Below is a small trained network, with its code and all its weights. Each question gives an input and a class and asks what happens when units are switched off, that is, made to give their printed mean instead of their output.

import numpy as np


def w(rows, s, z=0):
    codes = np.array(rows[::2]) - 128.0
    scale = np.full(codes.shape[1], s)
    scale[-1] = z or s
    return codes * scale


def norm(h):
    return h / np.sqrt((h * h).mean(-1, keepdims=True) + 1e-5)


def f(y):
    return np.maximum(y, 0)


def log_softmax(a):
    a = a - a.max(-1, keepdims=True)
    return a - np.log(np.exp(a).sum(-1, keepdims=True))


def net(x, mask):
    res = np.array(x, float).reshape(1, 8) / 4 @ E
    u = 0
    for l in range(4):
        y = f(norm(res) @ A[l][:, :-1].T + A[l][:, -1])
        res = res + np.where(mask[u : u + 3], y, B[l][:, -1]) @ B[l][:, :-1]
        u += 3
    return log_softmax(norm(res)[-1] @ U[:, :-1].T + U[:, -1])


A, B = {}, {}
E = w([
[95,169,254,10,247,76,73,172,124,177,23],'x0',
[125,133,123,122,118,133,122,137,126,125,123],'x1',
[126,125,136,131,125,128,125,126,122,131,133],'x2',
[114,108,183,110,94,71,92,143,245,68,152],'x3',
[252,99,187,123,139,153,135,242,90,105,159],'x4',
[131,109,153,141,164,88,138,104,108,132,154],'x5',
[219,98,163,135,53,86,76,27,106,147,36],'x6',
[60,66,95,199,110,109,66,232,133,219,126],'x7',
],0.0018)
A[0] = w([
[149,119,79,128,94,108,64,126,112,148,122,255],'L0N0',
[125,113,85,98,189,157,117,137,114,119,188,189],'L0N1',
[113,94,194,116,81,99,100,140,252,73,160,103],'L0N2',
],0.0039,0.0028)
B[0] = w([
[86,93,198,128,143,70,148,132,157,180,110,254],'L0N0',
[85,129,197,174,93,96,145,136,141,138,55,207],'L0N1',
[111,155,83,148,144,177,165,134,3,191,98,228],'L0N2',
],0.006,0.0031)
A[1] = w([
[249,89,179,137,125,170,86,254,82,102,182,4],'L1N0',
[151,39,35,224,55,162,140,97,144,100,221,8],'L1N1',
[165,191,163,13,124,187,218,29,114,23,155,30],'L1N2',
],0.0035,0.00043)
B[1] = w([
[37,183,76,105,133,91,166,7,214,216,141,232],'L1N0',
[157,141,173,12,255,141,13,138,99,113,71,236],'L1N1',
[70,11,106,172,135,98,118,240,175,212,150,251],'L1N2',
],0.0051,0.0025)
A[2] = w([
[84,220,146,122,251,140,120,204,192,101,183,181],'L2N0',
[106,83,169,200,43,100,138,103,56,193,60,140],'L2N1',
[87,170,200,114,167,128,153,149,90,180,67,253],'L2N2',
],0.0029,0.0011)
B[2] = w([
[181,139,216,148,52,77,73,74,91,91,72,181],'L2N0',
[249,129,124,88,166,98,236,165,179,65,136,213],'L2N1',
[208,86,2,140,117,227,82,98,140,64,235,254],'L2N2',
],0.004,0.006)
A[3] = w([
[188,80,103,106,212,88,134,111,162,157,193,247],'L3N0',
[64,181,31,137,92,81,143,10,155,156,169,110],'L3N1',
[32,212,192,252,123,199,149,168,93,76,171,145],'L3N2',
],0.0032,0.0014)
B[3] = w([
[40,184,135,152,84,149,113,142,101,70,143,254],'L3N0',
[110,234,179,109,81,160,156,127,149,194,195,159],'L3N1',
[254,83,119,90,105,40,184,76,165,85,75,155],'L3N2',
],0.0046,0.006)
U = w([
[102,124,160,66,190,152,2,118,96,104,103,134],'0',
[120,126,103,129,110,121,130,127,155,86,170,254],'1',
[60,33,126,172,134,87,131,192,159,154,142,95],'2',
[81,204,154,115,112,120,148,76,167,182,149,96],'3',
[215,101,171,118,124,56,156,79,153,94,75,81],'4',
[146,138,80,146,152,182,174,139,61,123,126,83],'5',
],0.0079,0.0046)

Each question gives the input, the list of numbers given to net, and the class t.
The units are the neurons (one row each of A and B). Each row of codes is followed by its name. A weight is (code - 128) times the scale printed after its matrix; where a second scale follows, it is the last column's (A, B and U).
mask holds one flag per neuron, layer by layer. A switched-off neuron (its flag False) gives its mean, the last column of its row in B, instead of its output. The means were averaged over made-up inputs and are rounded, as every weight is.
A unit's drop is (log p(t) with every unit on - log p(t) with that unit switched off) / (log p(t) with every unit on - log p(t) with every unit switched off).
The circuit of an input: a set's keep is (log p(t) with only the set's units on - log p(t) with every unit switched off) / (log p(t) with every unit on - log p(t) with every unit switched off). Starting from all 12 units, units are removed one at a time, each time the one whose removal leaves the highest keep (on an exact tie, the one counted first), for as long as the keep stays at least 0.8.
units of the circuit, in order: the units of the circuit, biggest drop first
top k neurons: the k neurons with the biggest drops, biggest first
top k neurons in layer l: the k neurons of layer l with the biggest drops, biggest first
input [-8,8,-8,-2,-1,-8,6,5], class 0: top 2 neurons : [L1N1 L0N1]
input [3,6,-8,3,1,2,-5,2], class 4: top neuron in layer 3 : [L3N2]
input [0,-5,5,-8,-4,-2,6,-8], class 2: units of the circuit, in order : [L1N2 L0N2 L0N1]
input [-3,1,-4,0,6,-4,6,-4], class 3: units of the circuit, in order : [L1N0 L0N1 L3N1]
input [-6,0,-5,0,8,1,-2,3], class 3: units of the circuit, in order : [L1N0 L3N1]
input [6,-1,-3,0,7,3,7,-5], class 3: top 3 neurons : [L1N0 L1N1 L0N1]
input [7,8,7,-7,3,1,1,-8], class 2: units of the circuit, in order : [L1N2 L1N1 L0N2]
input [-6,4,5,-6,0,-6,4,2], class 0: top 3 neurons : [L1N1 L0N2 L0N1]
input [5,1,-7,-4,4,6,-7,-3], class 4: top 2 neurons in layer 0 : [L0N1 L0N2]
input [-1,-6,-1,0,4,5,-7,-7], class 2: top 2 neurons : [L1N2 L0N0]
input [2,8,8,-6,8,0,4,-6], class 3: top 2 neurons : [L1N0 L0N2]
input [3,-4,2,3,-7,2,-8,-2], class 4: top 2 neurons : [L3N2 L1N0]
input [7,1,4,7,-8,-5,3,-8], class 2: units of the circuit, in order : [L1N2 L1N1 L0N1]
input [-5,3,-2,1,-5,6,-7,6], class 4: top 4 neurons : [L0N1 L3N2 L1N2 L2N0]
input [-1,3,-3,8,6,7,5,-2], class 5: top 2 neurons : [L0N2 L2N1]
input [4,-5,-4,-3,4,6,-8,-6], class 4: top 2 neurons in layer 3 : [L3N2 L3N0]
input [-7,-8,1,-7,-4,-5,0,3], class 0: top 2 neurons : [L1N1 L0N2]
input [-4,4,2,-1,-8,2,-1,6], class 3: units of the circuit, in order : [L3N1]
input [2,8,1,-6,4,-1,-8,-5], class 4: top 3 neurons : [L0N1 L3N2 L2N0]
input [5,-4,2,-7,3,8,6,3], class 1: top 2 neurons : [L1N1 L2N2]
input [1,7,1,0,7,2,-1,-4], class 3: top neuron in layer 3 : [L3N1]
input [-3,-8,8,-2,6,0,6,1], class 3: units of the circuit, in order : [L1N0 L3N1]
input [0,-6,4,-5,7,-6,-8,1], class 4: top 4 neurons : [L0N1 L3N2 L2N0 L3N0]
input [-5,-3,-4,-4,2,-4,4,0], class 0: top 3 neurons : [L1N1 L0N1 L0N2]
input [5,-3,-1,5,-6,-3,-8,4], class 4: top 2 neurons : [L3N2 L1N0]
input [-7,-4,4,-2,1,-4,6,5], class 0: top 2 neurons in layer 1 : [L1N1 L1N2]
input [1,-7,-7,-6,-5,6,-8,-8], class 2: top 2 neurons in layer 1 : [L1N2 L1N0]
input [3,4,8,2,-4,7,5,-5], class 1: top 2 neurons in layer 2 : [L2N0 L2N1]
